Here is a tiny trained network, its code and every weight. The questions are about switching its units off for an input and a class, where a switched-off unit gives its printed mean instead of its output.

import numpy as np


def w(rows, s, z=0):
    codes = np.array(rows[::2]) - 128.0
    scale = np.full(codes.shape[1], s)
    scale[-1] = z or s
    return codes * scale


def f(y):
    return np.maximum(y, 0)


def log_softmax(a):
    a = a - a.max(-1, keepdims=True)
    return a - np.log(np.exp(a).sum(-1, keepdims=True))


def net(x, mask):
    res = np.array(x, float).reshape(1, 8) / 4 @ E
    y = f(res @ A[0][:, :-1].T + A[0][:, -1])
    res = res + np.where(mask, y, B[0][:, -1]) @ B[0][:, :-1]
    return log_softmax(res[-1] @ U[:, :-1].T + U[:, -1])


A, B = {}, {}
E = w([
[124,129,129,130,126],'x0',
[138,126,120,124,129],'x1',
[114,174,42,206,177],'x2',
[144,128,121,123,132],'x3',
[129,128,128,128,127],'x4',
[115,128,133,132,123],'x5',
[119,250,112,65,108],'x6',
[41,87,86,67,212],'x7',
],0.013)
A[0] = w([
[188,94,160,219,91,177],'neuron 1',
[105,211,62,188,150,120],'neuron 2',
[151,196,214,236,89,213],'neuron 3',
[156,44,254,34,89,254],'neuron 4',
[101,73,135,22,160,152],'neuron 5',
[124,91,169,65,75,206],'neuron 6',
[147,189,134,219,120,126],'neuron 7',
[78,59,131,76,115,152],'neuron 8',
[188,221,161,111,36,131],'neuron 9',
[184,61,151,181,48,176],'neuron 10',
[141,164,54,200,178,164],'neuron 11',
[113,140,137,51,183,94],'neuron 12',
[146,177,236,99,53,159],'neuron 13',
[138,214,77,170,173,125],'neuron 14',
[105,68,53,181,186,173],'neuron 15',
[111,239,161,67,73,166],'neuron 16',
[145,201,146,117,94,127],'neuron 17',
[168,189,116,229,87,122],'neuron 18',
[89,199,89,38,159,109],'neuron 19',
],0.011,0.0087)
B[0] = w([
[190,125,233,196,131,209],'neuron 1',
[55,164,85,158,91,196],'neuron 2',
[209,108,127,154,82,230],'neuron 3',
[214,105,174,25,162,252],'neuron 4',
[74,115,242,45,88,188],'neuron 5',
[243,155,157,62,161,196],'neuron 6',
[126,109,114,169,29,181],'neuron 7',
[117,108,186,27,166,175],'neuron 8',
[179,109,54,78,116,221],'neuron 9',
[255,141,182,209,229,209],'neuron 10',
[77,116,99,213,112,205],'neuron 11',
[35,155,189,129,51,163],'neuron 12',
[225,172,29,126,145,219],'neuron 13',
[53,158,111,152,88,189],'neuron 14',
[16,66,112,222,194,212],'neuron 15',
[171,196,18,31,123,220],'neuron 16',
[130,148,46,94,84,179],'neuron 17',
[144,103,114,161,42,197],'neuron 18',
[71,245,205,125,100,190],'neuron 19',
],0.0086,0.019)
U = w([
[189,119,160,156,157,204],'0',
[167,124,43,97,128,91],'1',
[110,10,154,81,163,74],'2',
[110,179,155,77,77,171],'3',
[135,72,128,247,90,206],'4',
[115,145,64,171,37,3],'5',
[42,48,91,181,200,129],'6',
[54,216,108,164,136,109],'7',
],0.013,0.0024)

Each question gives the input, the list of numbers given to net, and the class t.
The units are the neurons (one row each of A and B). Each row of codes is followed by its name. A weight is (code - 128) times the scale printed after its matrix; where a second scale follows, it is the last column's (A, B and U).
mask holds one flag per neuron, in row order. A switched-off neuron (its flag False) gives its mean, the last column of its row in B, instead of its output. The means were averaged over made-up inputs and are rounded, as every weight is.
A unit's drop is (log p(t) with every unit on - log p(t) with that unit switched off) / (log p(t) with every unit on - log p(t) with every unit switched off).
The circuit of an input: a set's keep is (log p(t) with only the set's units on - log p(t) with every unit switched off) / (log p(t) with every unit on - log p(t) with every unit switched off). Starting from the 12 units with the biggest drops (on a tie, the unit counted first), units are removed one at a time, each time the one whose removal leaves the highest keep (on an exact tie, the one counted first), for as long as the keep stays at least 0.8.
circuit, biggest first: the units of the circuit, biggest drop first
unit that matters most: the unit with the biggest drop
k most important neurons: the k neurons with the biggest drops, biggest first
drop when u is switched off: that unit's drop, to one decimal
input [-5,-6,-8,-8,-2,8,0,1], class 2: 2 most important neurons	neuron 4; neuron 19
input [5,8,7,-2,8,7,0,5], class 6: circuit, biggest first	neuron 15
input [-6,1,1,7,-1,8,-7,1], class 6: circuit, biggest first	neuron 15; neuron 3
input [-7,-8,-2,1,-6,5,1,0], class 1: circuit, biggest first	neuron 1; neuron 19
input [-2,0,0,7,-3,-7,7,6], class 3: 2 most important neurons	neuron 15; neuron 5
input [-1,-4,6,7,-4,-6,0,8], class 6: 2 most important neurons	neuron 15; neuron 16
input [8,2,7,4,3,-8,1,-4], class 5: 4 most important neurons	neuron 2; neuron 10; neuron 14; neuron 7
input [-7,-1,7,-8,-8,0,4,0], class 5: 3 most important neurons	neuron 7; neuron 18; neuron 10
input [1,-4,1,7,-1,7,4,-7], class 5: 4 most important neurons	neuron 4; neuron 18; neuron 7; neuron 6
input [7,2,-8,8,3,-5,1,-2], class 1: 3 most important neurons	neuron 13; neuron 9; neuron 16
input [-6,-8,1,-6,-1,1,-7,6], class 6: 3 most important neurons	neuron 15; neuron 4; neuron 6
input [6,8,6,6,-5,4,0,-8], class 4: 3 most important neurons	neuron 1; neuron 10; neuron 16
input [7,7,-4,7,-7,-6,1,1], class 3: 2 most important neurons	neuron 15; neuron 10
input [-4,3,1,8,-2,5,7,5], class 7: unit that matters most	neuron 4
input [5,-8,-6,-3,-2,-8,3,0], class 1: 2 most important neurons	neuron 13; neuron 16
input [5,2,5,0,8,2,-3,1], class 6: 2 most important neurons	neuron 15; neuron 3
input [8,-5,2,7,8,1,5,-6], class 5: drop when neuron 4 is switched off	0.1
input [-2,-5,3,5,-1,-1,0,5], class 6: drop when neuron 15 is switched off	0.2
input [-6,5,7,-1,-1,0,2,0], class 5: drop when neuron 7 is switched off	0.4
input [2,-8,3,-3,2,0,2,8], class 7: unit that matters most	neuron 19
